Below are the code and all the weights of a small trained network. Each question names an input and a class and asks about switching units off, where a switched-off unit gives its printed mean instead of its output.

import numpy as np


def w(rows, s, z=0):
    codes = np.array(rows[::2]) - 128.0
    scale = np.full(codes.shape[1], s)
    scale[-1] = z or s
    return codes * scale


def f(y):
    return np.maximum(y, 0)


def log_softmax(a):
    a = a - a.max(-1, keepdims=True)
    return a - np.log(np.exp(a).sum(-1, keepdims=True))


def net(x, mask):
    res = np.array(x, float).reshape(1, 6) / 4 @ E
    y = f(res @ A[0][:, :-1].T + A[0][:, -1])
    res = res + np.where(mask, y, B[0][:, -1]) @ B[0][:, :-1]
    return log_softmax(res[-1] @ U[:, :-1].T + U[:, -1])


A, B = {}, {}
E = w([
[165,133,154,255,61,125],'x0',
[156,225,154,176,76,211],'x1',
[253,89,70,161,145,223],'x2',
[121,82,132,215,181,120],'x3',
[152,75,33,103,66,94],'x4',
[138,54,189,118,65,213],'x5',
],0.01)
A[0] = w([
[101,10,126,169,110,91,245],'neuron 0',
[87,188,57,50,154,39,144],'neuron 1',
[117,77,177,76,171,157,193],'neuron 2',
[184,73,76,155,144,113,159],'neuron 3',
[95,99,132,185,122,63,252],'neuron 4',
[191,200,139,99,68,192,242],'neuron 5',
[116,130,121,123,75,177,162],'neuron 6',
[164,197,167,160,86,162,221],'neuron 7',
[83,125,114,55,228,106,217],'neuron 8',
[94,199,183,206,165,188,172],'neuron 9',
[196,72,61,232,197,125,217],'neuron 10',
[228,121,73,164,74,102,199],'neuron 11',
[104,77,126,155,101,135,134],'neuron 12',
[125,106,160,73,130,58,190],'neuron 13',
],0.013,0.0046)
B[0] = w([
[221,161,198,82,123,176,210],'neuron 0',
[141,148,45,227,135,34,249],'neuron 1',
[113,91,106,22,163,103,183],'neuron 2',
[203,112,55,187,175,228,199],'neuron 3',
[203,173,195,125,130,137,199],'neuron 4',
[22,79,57,133,64,129,229],'neuron 5',
[142,121,100,136,44,136,177],'neuron 6',
[78,143,176,173,55,149,213],'neuron 7',
[140,65,120,125,255,57,227],'neuron 8',
[39,237,159,118,136,115,213],'neuron 9',
[99,172,129,128,178,227,241],'neuron 10',
[124,168,75,129,109,210,227],'neuron 11',
[185,164,120,93,95,140,161],'neuron 12',
[210,92,175,102,146,108,192],'neuron 13',
],0.0091,0.017)
U = w([
[184,120,111,175,171,73,154],'0',
[196,139,114,143,144,215,3],'1',
[133,75,104,14,193,105,108],'2',
[138,123,107,100,29,14,70],'3',
[189,137,206,32,72,102,202],'4',
[67,187,191,143,93,119,151],'5',
[107,88,90,108,1,147,197],'6',
],0.0097,0.0017)

Each question gives the input, the list of numbers given to net, and the class t.
The units are the neurons (one row each of A and B). Each row of codes is followed by its name. A weight is (code - 128) times the scale printed after its matrix; where a second scale follows, it is the last column's (A, B and U).
mask holds one flag per neuron, in row order. A switched-off neuron (its flag False) gives its mean, the last column of its row in B, instead of its output. The means were averaged over made-up inputs and are rounded, as every weight is.
A unit's drop is (log p(t) with every unit on - log p(t) with that unit switched off) / (log p(t) with every unit on - log p(t) with every unit switched off).
The circuit of an input: a set's keep is (log p(t) with only the set's units on - log p(t) with every unit switched off) / (log p(t) with every unit on - log p(t) with every unit switched off). Starting from the 12 units with the biggest drops (on a tie, the unit counted first), units are removed one at a time, each time the one whose removal leaves the highest keep (on an exact tie, the one counted first), for as long as the keep stays at least 0.8.
units of the circuit, in order: the units of the circuit, biggest drop first
k most important neurons: the k neurons with the biggest drops, biggest first
drop of u: that unit's drop, to one decimal
input [-8,7,7,0,-6,5], class 6: units of the circuit, in order -> [neuron 5]
input [-1,-5,0,0,-4,-2], class 2: units of the circuit, in order -> [neuron 2; neuron 8]
input [-4,2,-3,5,-1,4], class 2: units of the circuit, in order -> [neuron 7; neuron 2]
input [-2,0,-4,-2,1,7], class 4: 2 most important neurons -> [neuron 1; neuron 8]
input [6,5,1,1,2,-4], class 5: units of the circuit, in order -> [neuron 9; neuron 7]
input [-2,-6,2,5,7,-6], class 1: 2 most important neurons -> [neuron 10; neuron 3]
input [4,-7,-4,-7,5,0], class 0: 2 most important neurons -> [neuron 1; neuron 5]
input [5,8,7,5,-1,-3], class 5: 2 most important neurons -> [neuron 9; neuron 7]
input [-7,5,-2,4,-6,-6], class 0: 2 most important neurons -> [neuron 8; neuron 1]
input [-3,-3,0,-4,1,7], class 2: 3 most important neurons -> [neuron 2; neuron 7; neuron 4]
input [-2,6,-8,-3,0,-7], class 3: 2 most important neurons -> [neuron 3; neuron 10]
input [-6,-8,5,7,8,-1], class 1: drop of neuron 3 -> 0.6
input [3,-8,-8,-6,-8,6], class 4: drop of neuron 1 -> 0.1
input [-7,3,3,-2,1,-7], class 0: drop of neuron 1 -> 0.5
input [8,1,7,-7,-7,-6], class 5: units of the circuit, in order -> [neuron 9]
